(in the rows, 128 means zero)
Each row of numbers belongs to one of the elements below and depends on some of the facts about them. Some rows are named. Which element is each other row?

Some facts about the elements:
brugrol Δ:c
sirus Δ:b
sepim Δ:b ε:peta
daku Δ:c ε:seklo visko
klogeflek Δ:c
mifi Δ:a ε:mani
ledri Δ:a ε:druplu klolon
flusesuk Δ:a
noplek Δ:a ε:fudrik kota
bidris Δ:b ε:maruk
festi Δ:b ε:daplem
pomas Δ:e ε:tunek tobaflas
nenu Δ:b
brigril Δ:a ε:fekli
fozam Δ:d ε:brastom
plugrir Δ:a ε:plaploplor luklan
visko Δ:b
bretrem Δ:c ε:mumezek sirus
lopel Δ:a ε:brifluk
vitror Δ:d ε:daplem sirus
brulos Δ:b ε:sirus
gagar Δ:b ε:driklis
gugrek Δ:a ε:deskon veres gunu
flifam Δ:a
klosketrol Δ:a ε:mena gruflen
nonu Δ:b ε:visko grutran
luton Δ:b ε:kamo
tibros Δ:b ε:gunu
trekli Δ:d ε:seklo
binus Δ:b ε:dipe dekli fligrin
tagas Δ:c ε:tega
vefur Δ:a ε:brastom suvatrol
druplu Δ:d
dufleten Δ:a ε:veres troses
maske Δ:c ε:pegram
zikli Δ:d ε:druplu dekli
veres Δ:b
kamadru Δ:c ε:greskor peta
skodel Δ:a ε:ligram
binis Δ:c ε:mesin binus gunu
mumezek Δ:d ε:nater
getre Δ:b ε:zabru regepas flilipen dekli
tiplen Δ:b ε:dekli
kefos Δ:a
klolon Δ:a ε:druplu
mena Δ:e ε:pegram
trego Δ:a ε:tagas
gasol Δ:c ε:fekli daku
grestam Δ:d ε:klosketrol
flimude Δ:a
luvek Δ:c ε:nedrivul
suvatrol Δ:a ε:flusesuk
fekli Δ:b
bregras Δ:e ε:brastom
ruzin Δ:c ε:visko
plugris Δ:a ε:visko
tunek Δ:a ε:mumezek flifam
veplur Δ:a ε:nenu
vadi Δ:c ε:greskor klosketrol
fetas Δ:c ε:noplek
breklir Δ:d ε:zeger ledri
trofu Δ:e
vedok Δ:c ε:gugrek kamadru
zeger Δ:d ε:tiplen
branu Δ:b ε:veres zeger zikli
kota Δ:d
dipe Δ:e ε:luvek
stifim Δ:a ε:brulos
nubrople Δ:c ε:fekli
klibros Δ:a ε:veplur
peta Δ:b ε:fozam
gruflen Δ:a ε:zeger
brastom Δ:c
drufugem Δ:d ε:plugris flimude
greklin Δ:a ε:tagas
ruflo Δ:b ε:kamo ladra
skopipum Δ:a
mesin Δ:a ε:seklo skopipum kefos
fese Δ:c ε:nenu skopipum zeger
maruk Δ:b
bripel Δ:a ε:binis
mozi Δ:e ε:mumezek trekli
rozon Δ:d ε:lopel
kamo Δ:a ε:naklum ledri fozam
flilipen Δ:b
gribrodre Δ:a ε:klogeflek grestam maske
tupluk Δ:a
flavo Δ:c ε:nonu tupluk
pivo Δ:e ε:flilipen
podo Δ:a ε:klobrir pivo tibros
tega Δ:e ε:dipe
poder Δ:a ε:klogeflek bretrem
drebruflom Δ:c ε:flimude
bibrisu Δ:b ε:dufli
zabru Δ:e ε:maruk plugrir
trome Δ:a ε:brastom pegram
nater Δ:b ε:dekli
gapen Δ:a ε:klagul
klobrir Δ:b ε:tunek mozi
trugros Δ:b ε:tagas
kistik Δ:c ε:fese
brifluk Δ:d ε:veres breklir
dekli Δ:d
fligrin Δ:b ε:luvek
mani Δ:e ε:grala klolon
nedrivul Δ:a
flekom Δ:e ε:nenu klolon
gunu Δ:b
satil Δ:a ε:ziklis
troses Δ:a ε:brugrol
studa Δ:b
dufli Δ:c ε:suvatrol peta
daplem Δ:b
naklum Δ:b ε:fozam
tobaflas Δ:b
platrir Δ:b ε:zabru daku gagar bidris
regepas Δ:c ε:veplur flekom
seklo Δ:c ε:brugrol
ligram Δ:d ε:nater flusesuk flekom
fetu Δ:a ε:bretrem ledri ziklis
skefa Δ:a ε:greklin
fibir Δ:b ε:gugrek brugrol
fudriklu Δ:b ε:deskon
luklan Δ:b ε:brigril
grutran Δ:b ε:gunu dekli
plaploplor Δ:d ε:kistik drufugem vedok nonu klolon
skostul Δ:a
demes Δ:c ε:kota vedok vefur
fudrik Δ:b ε:zikli
lunem Δ:d ε:greklin druplu
ladra Δ:c ε:dufli
grala Δ:a
gikla Δ:a ε:flekom
gibroskon Δ:b ε:branu brastom luvek
dradelin Δ:b ε:mifi
voflom Δ:d ε:fibir fozam peta
ziklis Δ:b ε:veres
gustul Δ:a ε:satil suvatrol pegram tupluk
pegram Δ:c ε:gunu
fluni Δ:a ε:tega
testak Δ:c ε:fligrin pegram
deskon Δ:a ε:zeger tupluk
ziplokir Δ:d ε:sepim fozam
driklis Δ:b ε:mumezek klagul flifam
klagul Δ:c ε:kamadru
greskor Δ:b

Some elements and their rows:
[130 130 126 114 134 133 134 124 132 122 135 121 146 135 122 136 113 126
 142 124 141 118 127 124 127 109 116 123 128] -> gibroskon
[130 115 127 117 141 138 133 127 134 115 115 125 133 129 124 136 124 130
 128 135 137 120 125 108 131 113 121 119 123] -> branu
[133 107 125 114 153 136 134 133 142 105 106 129 111 121 117 139 132 135
 128 150 132 123 122  94 135 119 130 120 124] -> veres
[132 132 123 125 120 125 127 141 132 130 114 129 117 121 125 142 131 136
 119 137 137 120 142 141 128 124 130 131 131] -> gugrek
[130 132 124 127 121 125 131 139 127 129 113 132 115 122 122 143 132 138
 119 140 136 120 143 137 133 126 134 131 128] -> deskon
[116 141 122 116 175 148  98 132 135 119 163 131 148 129 138 122 140 129
  97 132 129 152  69 107 131 147 143 133  89] -> sirus
[ 66 164  92 158  82 126 116 124 145 222 150 115 142 160 117 150 119 109
 120 125 158  96 136 125 142 108 139 100 167] -> skefa
[ 94 107 161 129 112  85  97  99  78 119 105 147 100 146 144 142 107 115
 101 145 164 173 135 103 115 108 141 155 155] -> grala
[131 132 130 139 131 112 117 153 121 147 102 131 113 122 122 129 127 130
 138 114 111 138 139 138 134 151 124 139 157] -> plugrir
[144 130 140 125 128 121 120 150 124 137 102 123 124 125 132  99 136 125
 147 115 105 140 134 126 124 152 129 123 141] -> zabru
[128 121 128 119 143 135 127 129 132 122 124 129 138 129 127 125 120 124
 132 126 131 125 116 111 124 119 119 128 128] -> studa
[133 128 140 109 142 135 138 118 142 101 132 123 140 131 126 142 100 141
 131 128 146 122 124 122 118 103 102 128 112] -> naklum
[130 125 134 136 133 135 141 116 144 109 144 136 109 126 148 132 135 140
 111 150 116 134 121 119 129 130 137 120  95] -> klogeflek
[141 133 140 109 136 136 140 119 133 103 142 119 160 135 128 138  98 135
 133 116 153 115 126 140 117 101  94 137 116] -> ruflo
[145 111 126 130 153 137 123 142 132 129 108 129 136 126 119 102 122 125
 152 106 100 137 122 112 126 138 115 137 149] -> bidris
[120 177 115 118 146 139  89 138 112 149 194 119 173 138 149 121 159 129
  92 113 150 139  81 165 138 163 160 152  94] -> stifim
[129 135 142 131 118 121 145 110 125 107 148 123 129 131 141 136 117 136
 133 128 124 123 132 151 133 120 112 131 118] -> demes
[136 126 133 112 146 137 139 125 143 102 126 128 144 128 125 137 102 142
 127 127 139 127 121 121 119 107 103 130 111] -> peta
[138 112 122 127 144 142 129 126 143 115 123 132 146 131 122 112 132 129
 140 128 122 120 119 104 121 119 125 131 122] -> tibros
[154 105 113 134 140 152 126 118 145 122 132 137 152 134 133  92 139 129
 140 121 116 121 117 101 109 117 135 142 112] -> klobrir

Rows to name:
No name comes twice in this set of rows, the named rows included.
[ 98 164 123 108 200 148  82 143 128 127 184 128 157 132 142 127 144 132
  74 127 138 164  45 117 142 165 149 132  76]	daplem
[133 139 121 124 111 126 119 130 116 138 138 121 138 127 136 133 139 129
 124 126 147 118 133 147 129 126 139 140 124]	fetu
[155 136 145 130 152 119 118 176  99 161 119 110 134 133 143 108  96 135
 184  79  51 170 144 134 142 185  95 148 207]	nubrople
[133 117 132 138 133 125 143 124 137 110 121 135  98 122 139 131 129 135
 128 148 104 137 130 125 139 132 132 119 123]	brugrol
[ 72 157  93 161  90 125 113 122 146 209 137 120 128 153 118 155 117 110
 110 135 150 106 133 114 142 114 134  97 157]	greklin
[119 127 131 132 112 109 118 127 112 133 113 135 119 131 131 140 125 124
 118 135 141 135 136 132 126 124 135 137 141]	klolon
[136 118 129 108 136 135 135 128 123 114 127 116 146 127 123 128 126 125
 139 122 136 113 125 127 126 115 119 131 129]	fudriklu
[174  85 126  53  97 129 138 141  58 108 105  85 121 110 103 145 213 102
 144 174 153  97 164 111 158 136 211 120 184]	rozon
[127 120 132 129 127 121 127 122 117 123 121 133 120 115 106 128 135 114
 134 112 118 142 130 136 124 150 127 127 140]	plaploplor
[136 102 119 131 150 143 123 129 145 114 112 136 122 125 125 113 127 131
 132 134 106 131 118  88 121 124 129 123 127]	flilipen
[138 119 136 130 121 135 125 115 123 120 138 131 126 122 111 129 125 125
 122 124 126 139 136 123 118 134 133 130 127]	ligram
[123 127 140 136 130 125 148 117 143 102 135 135  99 123 139 145 114 140
 116 150 117 139 128 124 131 121 118 112 108]	brastom
[127 124 125 137 133 108 140 126 111 127 126 129 115 122 135 108 143 117
 157 109 102 130 124 169 143 158 123 134 151]	ruzin
[137 132 140 131 118 131 150 111 130 103 152 122 134 133 144 130 124 136
 133 132 127 120 130 148 128 119 125 136 110]	vadi
[137 109 124 134 159 132 120 143 135 127  95 139 122 123 123 114 122 130
 145 119  98 141 121  93 126 139 114 127 143]	maruk

Now the same elements, written a new way:
Some elements and their rows:
[135 159 139 127 121  96 105 130 144 131 147 114 189  93  79 103 128 123
 127 156 128 136 113 159 126 131  87 128 142] -> klogeflek
[123 162 141 144 104  94 133 126 131 140 140 133 158 168  78  95 153 139
 156 146 120 171 108 157 146 159 142 128 165] -> regepas
[150 152 134 126 139 157 113 136 112 118 126 146 141 142 103  87 160 113
  79  86 132 118 158 122 101  97  78 137 105] -> gunu
[138 128 158 135 129 161 119 137 104 127 132 140 121 174  83 140 159 116
  94  72 119 124  89 109 104  94  95 124 127] -> grutran
[137 161 146 140 119  92 120 132 127 139 141 111 129 130  96 102 120 141
 162 148 128 159 113 169 136 117 123 135 135] -> gasol
[121 146 143 118 106 121 135 136 107 137 129 130 111  76 167 152 102 161
 154 124 130 119 121 130 107 130 156 136  87] -> mesin
[108 146 124 114 126 127 139 129 117 123 108 130 118  99 155 159 111 153
 156 132 133 120 122 106 118 144 149 129  95] -> lopel
[149 146 128 111 173 155 137 136 180  95 140 116 138 150 140 144 137 107
  89 131 141 114 149 125 115 109  75 136 100] -> veres
[110 177 127 112 145 133 142 138 146  88  93 119 132 139 152 176 102 156
 147 125 139 123 112  95 127 146 145 140  91] -> deskon
[115 134 137 103 112 132 124 128 115 130 126 135 171  52 148 146 114 144
 114 147 130 110 120 117 104 149 134 126  93] -> kefos
[154 115 150 146 141 118 113 143 133 140 106 118 122 108 150 122 111 121
 117 121 116 114 156 117 157 137 161 123 116] -> drufugem
[104 101  88 142  90 132 130 128 125 137 135 135 132 109 152 137 128 141
 190  96 126 129 148 139 103 174 133 121  92] -> tunek
[111 163 132 112 132 128 141 135 121 114 104 122 121  96 156 169  99 154
 145 132 135 119 125 104 115 137 144 133  91] -> dufleten
[111  78 150 143 117 105 139 124 111 100 155 106 103 103 105  91 136 101
 143 158 142 108 140  98 156  97 165 124 144] -> tega
[109 159  64 153  86 127 135 140 101 102 115 129 122 151  84  70 156 111
  80 121 134 111 193 105 139 102 162 143 131] -> mena
[162 168 156 147 104  91 114 143 110 142 160 109  98 120 149 111  92 160
 181 136 125 170 109 189 123 100 146 155 104] -> daku
[145  92 130 130 146 146 135 122 147 133 149 133  98 167 149 107 155 117
 113 110 135 132 146 144 124 112 111 128 122] -> luklan
[119  90 110 144 136 149 133 124 156 134 153 133 100 175 143 103 155 111
 146  91 135 136 162 158 114 126  99 122 116] -> klobrir
[108 128 136 114 107 120 138 126 109 133 118 142 116  97 151 147 123 152
 147 133 128 124 123 113 116 149 160 129 101] -> plugrir
[125 162 120 146 123  92 125 124 120 134 132 114 114 148  91 114 117 135
 167 149 123 170 108 162 142 121 111 127 165] -> ladra

Which element is each row?
No name comes twice in this set of rows, the named rows included.
[143 143 152 117  96 116 131 139 103 143 144 129  98  70 170 152  93 167
 157 128 125 119 112 150 104 117 161 146  89]	plugris
[112 180 121 122 129 138 137 143 109  96  91 124 126 113 148 164 106 162
 122  97 133 121 132  96 106 112 140 151  85]	gugrek
[120  79 157 133 162  89 137 113 147 125 130 109 101  90  86  73 146 142
 182 158 141 168 112 113 159  97 155 128 144]	tagas
[140  76 148 123 167 115 139 115 157 127 145 128  93 151 143  91 160 121
 126 127 142 133 140 119 140  98 142 128 125]	trugros
[157 127  58 133 174 140  90 109 102 134  87 117  97 107 129 162  72  96
  88 151 107 116 128 105 161 126 112 119 247]	fozam
[106  81  85 151 123 152 129 125 169 136 157 131 105 173 143 102 153 110
 172  82 134 139 168 170 107 143  85 118 115]	driklis
[110 132  72 108 129 121 133 109 106 123  96 144 113  70 136 142 110 141
 110 151 126 116 129 105 123 139 139 122 136]	vefur
[108 154  95 122 110 120 137 125 106 123  94 150 118  93 136 121 134 157
 114 120 130 119 149  99 114 139 155 133  96]	gustul
[107 128 101 113 108 127 132 116 110 132 110 143 120  85 145 142 121 145
 134 136 126 117 121 107 114 152 146 123 108]	suvatrol
[121 122  71 142 104 141 134 121 103 104 144 109 121 124  98 110 114  97
  88 158 133 108 150 118 150 113 150 125 196]	bregras
[131 103 129 148 148 127 106 142 153 137 106 118 154 107 138 120 111 112
 118 121 119 112 169 114 153 150 136 119 125]	vitror
[141 153 126 143 137 155 129 138 107 118 116 151 107 170 105  91 161 126
  84  76 130 134 158 118 105  91  96 140 109]	tibros
[107 147 114 122 120 119 138 127 111 123  99 138 114 107 146 138 125 158
 146 121 132 124 137 101 117 148 157 130  94]	klosketrol
[123  80 160 122 156 153 131 118 124 123 137 124 107 164  92 134 159 112
 124  86 131 120  90 102 122  91 111 120 146]	binus

Now the same elements, written a new way:
Named rows:
[124  93 111 125 182 102 155 132 118  95  70 129  88 109 188 180 138 119
 111 104 164 173 150 237 184 150] -> tiplen
[138 178 139 129 197 168  84 147 143 117 114 149 188 183 177 103 132  86
 151  71 130 130 113 139 156  91] -> tega
[118 114 127 143 201 115 131 141 122  94  95 161 129 129 196 153 119 121
 111 112 154 172 114 201 183 127] -> binus
[147 152 118 153 112 120 138 129 126 139 125 116 129 118 112 128 113  75
 127 147 113 138 158 125 103 110] -> kistik
[104  92 106 151 140 117  94 158 188  67 117 106 133 132 121 150 101 166
 128 161 139  96 141 176  65 128] -> naklum
[125 169 140 117 137 165 100 152  92 126 129 105 149 122 142 190 108 123
 110 131 126 118 163 115 128 146] -> lunem
[110 107 100 160 166 102 189 130 118 118 108 151 139  98 177 184 140 172
 109 111 129 187 114 219 198 153] -> grutran
[125 114 143 126 100 148 124 129 137 129 151 137 105 128 139 109 145 128
 126 110 113 138 105 104 135 139] -> gribrodre
[133 113 158 113  87 160 113 133 137 152 140 112  91 105 146 136 123 114
 127 113 107 120 112  83 127 133] -> veplur
[127 159  95 125 134 137 109  92  82 108 146 119 170 116 135 119 125 162
  96 102 118 121 199  96 111 146] -> trekli
[113 149 164 129 155 176  73 145 139 119 146 148 121 141 190  90 129  80
 126  97 124 139  87  68 152 105] -> greklin
[125 113 146 121  96 148 114 131 140 130 147 125 102 114 149 117 138 116
 122 111 110 130 114 102 131 134] -> klibros
[134 106 133 144 100 170 135 132 143 142 133 108  23 122 101  94 150  96
 157  88 162 155 173 118 128 131] -> gruflen
[116 149 122 118 122  85 162 159 131 129 126 120 155 177  62 119 156 102
 146 211 127 108  80 136 108 117] -> brastom
[112 114 137  98 166  91 143 118 119 152  97 133 131 135 111 131 122 163
 144 168 164 104  85 127 142 115] -> maruk
[110 159  95 115 136  71 179 104  97 144 111 102 154 131  95  88 166 110
 135 171 121 122 121  90 115 109] -> brugrol
[134 103 141  85 157  86 131 109 116 153 103 148 131 143 104 127 115 165
 143 169 165 100  89 131 140 121] -> sirus
[110 111 149  72 110 118 146 129 116 145 129 124 100 152 109 108 175 132
 140 148 132 113  61  94 153 140] -> flusesuk
[103 117 144  76 116 118 149 124 115 144 127 118 100 146 114  99 177 130
 141 143 133 114  70  82 156 136] -> flimude
[117 111 136  96 165  92 141 118 118 154  99 137 131 136 106 132 122 165
 147 168 164 106  86 127 144 116] -> daplem

Which element is each row?
No name comes twice in this set of rows, the named rows included.
[180  78 157  87  71 119  90  91 124 117 153 171 103 140 140  92 126 116
 101 100 115 119 109 131 136 156]	tunek
[118 115 121 125 164 107 167 116 121 168  97 124  83 134  69 114 134 164
 174 154 193 124 133 129 139 114]	veres
[112 143 113  61 168 105 171 146  50 103  95 112 125 160 133 185 189 123
 106 137 160 147 133 191 204 181]	dekli
[161 136 115 146  96  97 126 112 127 117 134 137 149 132 110 111 116  87
 112 150 106 128 152 140  96 122]	klagul
[ 98 124  98 150 173 107 142  99 128 120 110 121 164  76 178 136 109 177
 106 111 118 137 141 122 127 116]	nonu
[137 134 105 157  97 100 117 143 153  88 138 116 160 143 101 119 122  95
 117 165 100 115 150 154  66 122]	dufli
[123 133 142 161 197 136  92 146 141 109 116 174 148 143 173 123  94 125
 128 128 159 149 107 150 154  99]	fligrin
[132 162 117 232  83 126 226 151 129 167 196 192 198 126  81 165 136 151
 139 161  70 203  75 174 169 141]	pegram
[113 115  94 159 155 113 134  99 140 123 118 123 137  96 130 112 110 180
 126 117 142 130 162 127 101 109]	fibir
[145 146 130 115 123 143  99 125  87 121 145 135 148 149 109 141 117 142
 113 129 139 114 170 121 123 149]	vitror
[145 144 107 146 129 175 132 142  91 127 115  97  53 133  79 149 137 111
 147  99 192 153 250 162 132 149]	zeger
[143 146 103 162 106 105 148 118 129 126 134 121 142 121 105 114 121  93
 121 143 105 137 159 131  96 117]	vedok

Now the same elements, written a new way:
Some rows with their names:
[141 141 165 110  99 129 178  75 148 137 174 205 143 101 128 180  88 188
 113  94  85 125 149 220 179 148 180] -> tiplen
[148 146 152  92 109 115 192  68 153 138 166 214 163  92 128 180  86 185
 104 108  73 137 134 221 179 143 174] -> nater
[132 119 132 102 126 117 151 135 121 147 135 167 149 141 142 124 106 109
 120 137  92 150 115 123 121 108 106] -> gagar
[101 127  88 117 122 102 119 119  85  88 125 133 165 179 129 126 159 125
 145 152 166 162 106 123 114 164 187] -> testak
[116 125 181 100 147 104 125 108 114 109 145 104  96 115 109 118 128 138
  78 154 147 120  96  52 160 112 165] -> mani
[129 112 125 124  96 126 116 132 129 119 132  99 111  85 122 132 113 126
 136 141 166 102 119 138 110 119 124] -> skefa
[141 166  86 111 136 124 128 132 105 146 125 146 138 137 117 123 181 119
 154 100 132 126 120 101 133 148 140] -> vedok
[131 101 163 111 136 114  99 187 148  93 190 125 124 105 118 181 174 132
 114 159 131 115  97 172  92 115 184] -> dipe
[127 132 123 128 103 118 120 114 124 126 115 103 110  93 116 128 107 134
 141 140 156 117 114 117 121 115 115] -> mifi
[158 157  72 129 147 118 175 142 117 129  96 199 178 123  77 144 172 113
 129 154 117 166  66 106 121 103 103] -> bretrem
[ 89 130 141  88 151  74 103 121  86  74 122  80 148 188 124 147 105 113
 138 192 125 181 110  88  66 147 226] -> mena
[133 145 149 121 111 117 124 145 146 177 162 137 162 147 163 129 108 125
 134 108  51  95 105 106 142 176  86] -> sepim
[135 100 120 114 172 134 129 130 152 110 142  92 142 123 121  95 135 145
 143 106 128 130 156 110 137 106 122] -> drufugem
[136  65 108  88  83 127 100 180 134 117 181 109 107  61 137 135 146 113
 153 152 200  74 101 174  91  84 133] -> greklin
[134 117 124  99 129 124 161 139 121 149 130 178 153 138 131 131 101 107
 122 144  83 150 107 123 112 104 103] -> klobrir
[131 160  88  64 130 110 107 128 141 167 112 115 137 128 156  92 200 126
 139 103 155 121 176 104 167 133 143] -> ruzin
[148 105 140 154 184 192 156 126  85 100 184 116  81 149  83 123 109 135
 168  52 132 101 132  79 126 120 139] -> breklir
[110 118 159 144 127 137 133 132 145 141 121 159 127 157 155 113 123 125
  83 133 101 152 159 160 138 112 114] -> flilipen
[137 140 133 176 122 130 122 126 152 126  69 120 118 102 114 134 114 121
 109 170 136 141 134 156 116 103  90] -> flifam
[131 133 133 175 119 139 102 121 149 121  77 102 104 110 126 120 129 129
 112 149 146 140 150 154 124 114 108] -> kefos

Rows to name:
No name comes twice in this set of rows, the named rows included.
[137 181 117 143 132 158 126 111  85 135  93  97  82 145 116 168  83 115
 204  93 132 135 184 155  81 155 167]	gugrek
[143 148 155 153 104 113  90 139 158 188 187 114 178 163 181 131 105 137
 139  97  30  65  70  95 152 236  66]	peta
[139 101 150  89 140 111 101 194 153 102 187 128 122  97 120 175 182 125
 115 152 135 110 101 163  96  94 185]	tega
[124 141 174 145 165 121 108 144 157 109 116 116 105 126 119 141 168 130
  82 150 109 146 141 125 129 113 152]	trofu
[134 145 127 143 114 137 130 119 110 131 112 118 100 100 100 137 101 121
 148 134 145 110 109 109 109 124 108]	fetu
[143 118 124 155 188 194 141 144 108 109 158 120  94 151  94 131 125 124
 176  62 122 123 163 115 107 117 131]	brifluk
[139 148 150 116 163 113 128 152 141 119 130 131 127 118  99 151 145 124
 105 153 102 143 112 102 108 109 154]	pomas
[115  82 151 156 159 140 146  86 152  77 138 101 116 123 115  84 131 177
  87 116 147 134 148 107 187 108 128]	druplu
[130 146 108 149 139 165 146 125  69 128 136 153  83 152  95 119 165 114
 123  92 171 117 118  79 145 133 142]	fese
[110 128 183  93 150 102 139  88 105  99 144 108  88 113  96 108 113 134
  65 163 150 121  79  15 162 101 158]	flekom
[129 124 121 152 104 120 116 120 130 120  97 102 129 110 120 128 107 132
 139 159 138 121 105 130 111 138 110]	suvatrol
[113 125 144 110 124 151 146 140  99 152 149 152 121 161 148 134 100 105
 127 104 101 135 141 129 118 124 130]	fudriklu
[120 163 143  78 104 108 164  60 128 142 145 170 159 133 154 166  77 169
 137 103  84 160 184 210 150 167 209]	grutran
[145 139 112  99 140 118 191 146 124 153 114 207 182 127 108 147  96 104
 124 157  64 164  83 117 105  89  80]	driklis

